Here is a tiny trained network, its code and every weight. The questions are about switching its units off for an input and a target symbol, where a switched-off unit gives its printed mean instead of its output.

import numpy as np


def w(rows, s, z=0):
    codes = np.array(rows[::2]) - 128.0
    scale = np.full(codes.shape[1], s)
    scale[-1] = z or s
    return codes * scale


def f(y):
    return np.maximum(y, 0)


def softmax(a):
    e = np.exp(a - a.max(-1, keepdims=True))
    return e / e.sum(-1, keepdims=True)


def log_softmax(a):
    a = a - a.max(-1, keepdims=True)
    return a - np.log(np.exp(a).sum(-1, keepdims=True))


def net(x, mask):
    ids = ['γδεζηθμπψ'.index(c) for c in x.split()]
    T = len(ids)
    res = E[ids] + P[:T]
    q, k, v = (res @ M[0].T for M in (Q, K, V))
    z = softmax(np.where(np.tri(T) > 0, q @ k.T / 3**0.5, -1e9)) @ v
    res = res + np.where(mask[0], z, O[0][:, -1]) @ O[0][:, :-1]
    y = f(res @ A[0][:, :-1].T + A[0][:, -1])
    res = res + np.where(mask[1:13], y, B[0][:, -1]) @ B[0][:, :-1]
    return log_softmax(res[-1] @ U[:, :-1].T + U[:, -1])


Q, K, V, O, A, B = {}, {}, {}, {}, {}, {}
E = w([
[100,197,103,213,238],'γ',
[148,83,208,59,132],'δ',
[99,223,109,78,120],'ε',
[118,100,125,150,105],'ζ',
[126,15,145,203,109],'η',
[206,122,134,102,149],'θ',
[115,239,249,179,75],'μ',
[88,51,145,84,97],'π',
[122,138,123,111,34],'ψ',
],0.017)
P = w([
[111,146,246,157,115],'0',
[114,144,229,152,113],'1',
[116,137,212,148,116],'2',
[117,128,195,145,120],'3',
[120,122,177,141,123],'4',
[121,115,162,138,124],'5',
[123,110,147,134,126],'6',
[124,105,131,132,127],'7',
[127,100,114,129,128],'8',
[129,96,99,127,129],'9',
[132,92,86,122,129],'10',
[136,87,69,118,129],'11',
[135,81,58,116,133],'12',
[137,76,43,113,132],'13',
],0.013)
Q[0] = w([
[95,124,128,115,3],'h1',
[125,43,177,85,108],'h1',
[113,61,133,137,145],'h1',
],0.024)
K[0] = w([
[110,156,129,106,2],'h1',
[167,87,23,106,76],'h1',
[161,78,55,58,134],'h1',
],0.016)
V[0] = w([
[68,139,143,2,150],'h1',
[211,198,103,115,97],'h1',
[170,154,221,130,170],'h1',
],0.0095)
O[0] = w([
[9,120,122,18,79,71],'h1',
[171,112,124,143,2,68],'h1',
[160,112,13,85,121,255],'h1',
],0.0092,0.0042)
A[0] = w([
[108,82,150,184,152,69],'n1',
[106,220,136,104,121,83],'n2',
[63,84,191,145,78,43],'n3',
[102,167,207,171,144,97],'n4',
[174,90,231,107,112,52],'n5',
[59,126,70,107,130,83],'n6',
[194,111,134,163,156,141],'n7',
[90,166,215,117,101,2],'n8',
[128,115,35,107,131,100],'n9',
[104,133,88,201,128,214],'n10',
[67,135,245,148,70,189],'n11',
[110,70,132,106,228,28],'n12',
],0.011,0.0059)
B[0] = w([
[107,150,99,85,90,192],'n1',
[228,8,102,115,164,156],'n2',
[130,129,19,132,105,188],'n3',
[26,98,106,187,255,166],'n4',
[161,157,71,173,38,180],'n5',
[151,224,160,176,124,171],'n6',
[95,153,130,130,44,238],'n7',
[107,116,33,143,112,149],'n8',
[100,34,188,135,130,180],'n9',
[185,157,161,71,132,232],'n10',
[176,51,157,143,194,255],'n11',
[22,72,144,101,91,206],'n12',
],0.011,0.0069)
U = w([
[125,174,64,153,152,244],'γ',
[136,138,155,81,122,119],'δ',
[170,130,68,62,166,79],'ε',
[168,105,250,156,155,196],'ζ',
[106,140,155,168,92,116],'η',
[149,184,104,112,66,228],'θ',
[122,129,156,121,95,116],'μ',
[111,110,79,118,150,41],'π',
[147,107,41,202,136,1],'ψ',
],0.015,0.0045)

Each question gives the input, a string of symbols that net reads in full, and the target symbol t.
The units are the heads (3 rows each of Q, K, V and O) and the neurons (one row each of A and B). Each row of codes is followed by its name. A weight is (code - 128) times the scale printed after its matrix; where a second scale follows, it is the last column's (O, A, B and U).
mask holds one flag per unit, heads first, then neurons. A switched-off unit (its flag False) gives its mean, the last column of its rows in O or B, instead of its output. The means were averaged over made-up inputs and are rounded, as every weight is.
A unit's drop is (log p(t) with every unit on - log p(t) with that unit switched off) / (log p(t) with every unit on - log p(t) with every unit switched off).
The circuit of an input: a set's keep is (log p(t) with only the set's units on - log p(t) with every unit switched off) / (log p(t) with every unit on - log p(t) with every unit switched off). Starting from the 12 units with the biggest drops (on a tie, the unit counted first), units are removed one at a time, each time the one whose removal leaves the highest keep (on an exact tie, the one counted first), for as long as the keep stays at least 0.8.
circuit, biggest first: the units of the circuit, biggest drop first
most important unit: the unit with the biggest drop
k most important neurons: the k neurons with the biggest drops, biggest first
drop when u is switched off: that unit's drop, to one decimal
input μ δ μ θ γ π η, target π: circuit, biggest first	h1, n3, n12
input μ ψ ζ ζ γ ζ η η ε ζ ζ δ δ η, target η: circuit, biggest first	h1, n7, n12
input π μ η η θ ε, target ε: most important unit	n7
input ψ ε ε γ γ δ π θ η ζ θ ε μ, target ζ: circuit, biggest first	n11, n3
input π γ δ θ η μ ζ, target ζ: 4 most important neurons	n3, n5, n8, n10
input ψ ζ ζ μ ε θ η π μ, target θ: 2 most important neurons	n11, n4
input ζ η η, target η: 3 most important neurons	n7, n12, n4
input ψ μ π π ε, target ε: 2 most important neurons	n7, n2
input δ μ ψ η, target ψ: 3 most important neurons	n3, n11, n5
input ψ δ π δ ε ζ ψ ζ δ δ ψ η ζ μ, target ζ: 2 most important neurons	n3, n11
input ζ ζ ε γ ζ ψ π, target ψ: drop when n6 is switched off	0.0
input π ψ ζ δ η ψ π θ, target θ: drop when h1 is switched off	0.3
input π γ μ ψ, target ψ: drop when h1 is switched off	0.9
input ζ ψ δ η, target ψ: circuit, biggest first	n3
